Below are the code and all the weights of a small trained network. Each question names an input and a target symbol and asks about switching units off, where a switched-off unit gives its printed mean instead of its output.

import numpy as np


def w(rows, s, z=0):
    codes = np.array(rows[::2]) - 128.0
    scale = np.full(codes.shape[1], s)
    scale[-1] = z or s
    return codes * scale


def norm(h):
    return h / np.sqrt((h * h).mean(-1, keepdims=True) + 1e-5)


def f(y):
    return np.maximum(y, 0)


def softmax(a):
    e = np.exp(a - a.max(-1, keepdims=True))
    return e / e.sum(-1, keepdims=True)


def log_softmax(a):
    a = a - a.max(-1, keepdims=True)
    return a - np.log(np.exp(a).sum(-1, keepdims=True))


def net(x, mask):
    ids = ['ΓΨΩεζξτφ'.index(c) for c in x.split()]
    T = len(ids)
    res = E[ids] + P[:T]
    u = 0
    for l in range(2):
        r = norm(res)
        for j in range(3):
            rows = slice(3 * j, 3 * j + 3)
            q, k, v = (r @ M[l][rows].T for M in (Q, K, V))
            z = softmax(np.where(np.tri(T) > 0, q @ k.T / 3**0.5, -1e9)) @ v
            o = O[l][rows]
            res = res + np.where(mask[u + j], z, o[:, -1]) @ o[:, :-1]
        u += 3
        y = f(norm(res) @ A[l][:, :-1].T + A[l][:, -1])
        res = res + np.where(mask[u : u + 8], y, B[l][:, -1]) @ B[l][:, :-1]
        u += 8
    return log_softmax(norm(res)[-1] @ U[:, :-1].T + U[:, -1])


Q, K, V, O, A, B = {}, {}, {}, {}, {}, {}
E = w([
[90,70,178,98,135,111,11,133,79],'Γ',
[188,161,83,78,64,136,146,154,109],'Ψ',
[113,133,113,101,120,207,146,186,159],'Ω',
[134,158,105,165,62,75,195,4,95],'ε',
[115,139,110,129,70,143,179,116,93],'ζ',
[136,115,106,202,159,82,159,109,115],'ξ',
[182,220,192,145,141,170,53,129,69],'τ',
[168,118,69,134,140,198,128,85,65],'φ',
],0.02)
P = w([
[81,162,102,15,203,138,192,105,216],'0',
[251,132,187,74,191,93,186,186,112],'1',
[182,143,161,78,177,98,175,178,93],'2',
[149,132,177,110,146,104,155,161,108],'3',
[124,133,150,130,140,115,170,161,115],'4',
[97,120,134,153,116,128,168,147,113],'5',
[85,117,109,181,125,123,168,153,122],'6',
[67,110,79,187,121,132,161,149,123],'7',
],0.011)
Q[0] = w([
[92,160,245,103,166,153,85,87,191],'0.h1',
[141,177,111,39,193,196,84,147,250],'0.h1',
[178,115,160,152,108,59,137,9,124],'0.h1',
[221,118,145,161,193,133,105,162,149],'0.h2',
[93,86,124,156,147,145,101,119,136],'0.h2',
[126,146,80,164,127,119,62,187,117],'0.h2',
[165,53,33,146,84,107,115,76,2],'0.h3',
[97,32,110,120,78,113,44,49,209],'0.h3',
[53,71,113,81,141,151,167,128,215],'0.h3',
],0.0081)
K[0] = w([
[215,98,237,162,90,118,149,193,96],'0.h1',
[158,111,121,204,106,159,199,153,1],'0.h1',
[162,122,127,34,157,50,177,153,149],'0.h1',
[113,207,161,104,194,117,165,144,161],'0.h2',
[126,110,119,112,145,106,105,131,118],'0.h2',
[118,149,129,167,103,147,67,99,161],'0.h2',
[97,144,100,35,177,94,112,113,228],'0.h3',
[139,9,164,118,86,75,159,183,108],'0.h3',
[74,59,94,185,38,136,183,128,96],'0.h3',
],0.0081)
V[0] = w([
[113,97,53,86,151,137,113,85,195],'0.h1',
[165,222,196,139,130,138,101,56,182],'0.h1',
[129,166,147,82,63,28,72,97,162],'0.h1',
[113,43,116,103,134,130,78,101,178],'0.h2',
[177,92,91,154,129,91,142,169,101],'0.h2',
[95,111,3,147,170,205,127,68,170],'0.h2',
[128,184,151,143,126,89,74,105,187],'0.h3',
[128,90,108,58,173,182,99,87,113],'0.h3',
[127,126,100,91,157,45,254,177,139],'0.h3',
],0.0069)
O[0] = w([
[231,102,77,72,112,48,197,143,205,195],'0.h1',
[27,130,27,62,223,96,125,166,106,178],'0.h1',
[178,73,18,104,111,157,64,194,101,85],'0.h1',
[139,145,101,226,149,122,96,217,58,2],'0.h2',
[170,253,91,110,175,157,198,197,160,170],'0.h2',
[171,90,235,73,121,127,131,90,151,96],'0.h2',
[95,107,41,114,224,123,192,114,121,120],'0.h3',
[115,115,121,194,99,76,178,87,192,199],'0.h3',
[91,254,56,156,178,115,11,95,198,234],'0.h3',
],0.0061,0.0052)
A[0] = w([
[126,88,41,176,159,200,105,33,180,94],'0.n1',
[182,208,191,223,162,54,163,66,9,107],'0.n2',
[86,154,78,147,92,114,165,225,253,78],'0.n3',
[208,120,201,209,109,103,69,151,57,5],'0.n4',
[21,91,45,228,81,47,181,126,103,93],'0.n5',
[91,145,76,86,79,66,146,58,239,125],'0.n6',
[196,27,86,105,202,189,184,65,114,121],'0.n7',
[57,90,94,209,45,50,131,110,22,22],'0.n8',
],0.0053,0.0025)
B[0] = w([
[149,152,181,106,105,75,205,179,104,163],'0.n1',
[149,113,132,95,127,165,115,224,142,223],'0.n2',
[109,96,156,165,152,147,151,120,172,213],'0.n3',
[153,153,178,146,154,255,178,179,82,147],'0.n4',
[216,156,132,75,126,155,138,132,93,204],'0.n5',
[94,90,82,178,146,121,104,169,64,255],'0.n6',
[134,211,111,131,76,122,182,78,133,166],'0.n7',
[152,156,74,173,150,173,152,102,131,154],'0.n8',
],0.0087,0.0063)
Q[1] = w([
[50,121,176,125,164,157,96,134,192],'1.h1',
[153,144,116,150,145,79,189,153,183],'1.h1',
[189,180,110,128,131,142,137,143,122],'1.h1',
[134,153,111,150,115,126,172,145,120],'1.h2',
[5,66,167,163,137,164,80,102,135],'1.h2',
[168,120,139,89,140,162,160,161,192],'1.h2',
[123,165,139,120,129,143,201,173,167],'1.h3',
[122,176,106,164,78,175,140,190,162],'1.h3',
[83,115,229,149,173,214,83,141,100],'1.h3',
],0.013)
K[1] = w([
[145,171,111,244,127,167,156,164,63],'1.h1',
[98,153,116,116,133,122,161,37,177],'1.h1',
[102,91,124,119,139,93,168,121,145],'1.h1',
[84,118,149,139,154,105,134,80,100],'1.h2',
[158,156,119,223,111,180,120,165,64],'1.h2',
[139,143,125,162,133,126,180,71,145],'1.h2',
[149,147,125,183,117,171,217,133,171],'1.h3',
[136,127,123,182,114,189,121,86,145],'1.h3',
[153,125,177,202,98,179,80,187,61],'1.h3',
],0.012)
V[1] = w([
[197,74,154,187,248,22,97,166,133],'1.h1',
[28,83,160,222,141,35,157,143,94],'1.h1',
[82,131,117,147,135,147,74,127,224],'1.h1',
[118,164,185,119,185,96,198,22,132],'1.h2',
[132,64,170,117,160,199,152,174,183],'1.h2',
[120,85,76,70,8,35,88,102,178],'1.h2',
[168,2,202,85,77,100,108,106,47],'1.h3',
[180,141,157,104,210,96,181,113,112],'1.h3',
[78,91,238,137,57,81,54,76,199],'1.h3',
],0.0086)
O[1] = w([
[117,166,203,163,51,89,68,108,185,131],'1.h1',
[83,160,129,96,66,255,63,40,153,83],'1.h1',
[102,142,218,36,165,128,142,141,108,148],'1.h1',
[69,165,171,211,156,158,132,75,131,195],'1.h2',
[94,119,123,40,106,61,177,40,167,119],'1.h2',
[105,108,234,123,117,149,112,212,47,138],'1.h2',
[131,184,158,128,122,219,188,228,78,7],'1.h3',
[99,170,93,149,47,180,100,130,134,182],'1.h3',
[85,151,153,171,168,94,172,107,31,20],'1.h3',
],0.0092,0.011)
A[1] = w([
[123,153,196,167,119,136,166,119,108,64],'1.n1',
[137,137,151,112,189,170,108,137,82,252],'1.n2',
[98,108,106,141,176,92,139,91,115,139],'1.n3',
[146,126,88,169,120,188,75,185,123,149],'1.n4',
[93,132,171,123,169,88,159,123,117,37],'1.n5',
[123,182,144,145,123,164,120,97,131,225],'1.n6',
[110,97,89,128,166,107,115,75,105,81],'1.n7',
[115,123,251,96,157,158,91,155,54,105],'1.n8',
],0.015,0.0035)
B[1] = w([
[99,172,119,205,126,100,164,194,122,188],'1.n1',
[90,145,147,142,106,156,59,149,44,216],'1.n2',
[168,127,223,83,98,166,102,159,105,234],'1.n3',
[104,84,150,130,154,154,166,29,66,247],'1.n4',
[79,96,128,110,99,165,171,104,118,181],'1.n5',
[131,81,100,146,154,69,89,152,113,254],'1.n6',
[100,201,176,95,152,169,99,207,110,204],'1.n7',
[33,249,60,30,202,160,56,207,217,225],'1.n8',
],0.011,0.0061)
U = w([
[187,149,167,151,10,209,102,171,151,55],'Γ',
[193,97,90,131,178,65,84,188,118,254],'Ψ',
[103,155,204,84,156,123,181,87,159,115],'Ω',
[153,62,156,187,154,193,62,92,55,178],'ε',
[135,254,144,116,156,200,54,217,130,73],'ζ',
[132,181,146,193,115,91,24,74,193,140],'ξ',
[140,163,33,137,149,189,181,109,200,19],'τ',
[122,203,157,253,104,133,185,176,151,104],'φ',
],0.0079,0.00084)

Each question gives the input, a string of symbols that net reads in full, and the target symbol t.
The units are the heads (3 rows each of Q, K, V and O) and the neurons (one row each of A and B). Each row of codes is followed by its name. A weight is (code - 128) times the scale printed after its matrix; where a second scale follows, it is the last column's (O, A, B and U).
mask holds one flag per unit, layer by layer, with each layer's heads first. A switched-off unit (its flag False) gives its mean, the last column of its rows in O or B, instead of its output. The means were averaged over made-up inputs and are rounded, as every weight is.
A unit's drop is (log p(t) with every unit on - log p(t) with that unit switched off) / (log p(t) with every unit on - log p(t) with every unit switched off).
The circuit of an input: a set's keep is (log p(t) with only the set's units on - log p(t) with every unit switched off) / (log p(t) with every unit on - log p(t) with every unit switched off). Starting from the 12 units with the biggest drops (on a tie, the unit counted first), units are removed one at a time, each time the one whose removal leaves the highest keep (on an exact tie, the one counted first), for as long as the keep stays at least 0.8.
units of the circuit, in order: the units of the circuit, biggest drop first
top k neurons: the k neurons with the biggest drops, biggest first
which heads matter: for each layer, one digit per head in row order, 1 if its drop is at least 0.15 and else 0, layers parted by /
drop when u is switched off: that unit's drop, to one decimal
input ε Ψ ε ξ Ψ Ψ τ τ, target ε: top neuron => [1.n4]
input ε ζ ξ φ Ω φ, target ε: which heads matter => 000 / 010
input Ψ ζ τ ε Γ Ω Γ, target ε: units of the circuit, in order => [0.h2; 1.n4; 1.n8]
input Ω ε ξ ξ Ψ ε Ω, target ε: units of the circuit, in order => [1.h2; 1.n4]
input τ φ Ω Ω, target φ: top 2 neurons => [0.n7; 1.n1]
input τ ξ ξ Ω Γ ξ ζ Γ, target ε: which heads matter => 010 / 011
input φ ξ Ψ ξ ξ, target φ: which heads matter => 110 / 000
input ε τ Ω Ψ ξ ξ φ, target ε: units of the circuit, in order => [1.h2; 1.n4]
input φ φ ξ ζ ξ Ω Γ, target ζ: top 2 neurons => [0.n6; 0.n5]
input τ ξ ζ ζ Ψ Ω Ψ, target τ: units of the circuit, in order => [0.h3; 1.h2]
input ξ ε Ω, target ξ: which heads matter => 000 / 101
input τ Ψ τ ξ φ Ψ ξ, target τ: which heads matter => 101 / 001
input Ω ξ Γ ζ, target Ω: which heads matter => 000 / 010
input Ψ ζ φ, target Ψ: units of the circuit, in order => [1.h1]
input φ ξ Ψ Ψ ξ Ω τ Ω, target τ: which heads matter => 101 / 010
input τ Γ ε ξ φ, target τ: which heads matter => 001 / 001
input φ ξ ξ ε Γ φ ξ ε, target φ: which heads matter => 110 / 000
input ζ ξ ε τ Γ Γ Γ ξ, target ζ: top 2 neurons => [1.n8; 0.n5]
input τ ξ Ω ξ φ Ω, target φ: which heads matter => 101 / 001
input τ Ψ ξ Γ, target ζ: which heads matter => 000 / 001
input ξ ξ φ, target ξ: which heads matter => 000 / 000
input ε φ Ψ Ω ξ Ω Ω ξ, target ε: which heads matter => 000 / 010
input φ τ τ Ψ Ω ε Γ ξ, target φ: top neuron => [1.n1]
input ξ Ω τ Ψ Ψ τ ξ Ψ, target ξ: drop when 0.h3 is switched off => 0.1
input Ψ τ Ψ Ψ, target Ψ: drop when 0.n3 is switched off => 0.0
input ζ τ ξ ε Ψ ξ τ ξ, target ζ: drop when 1.h1 is switched off => 0.1
input Ψ τ φ ε, target Ψ: drop when 1.h1 is switched off => 0.1
input ε Γ Ψ Ψ τ Ψ ξ, target ε: top neuron => [1.n4]
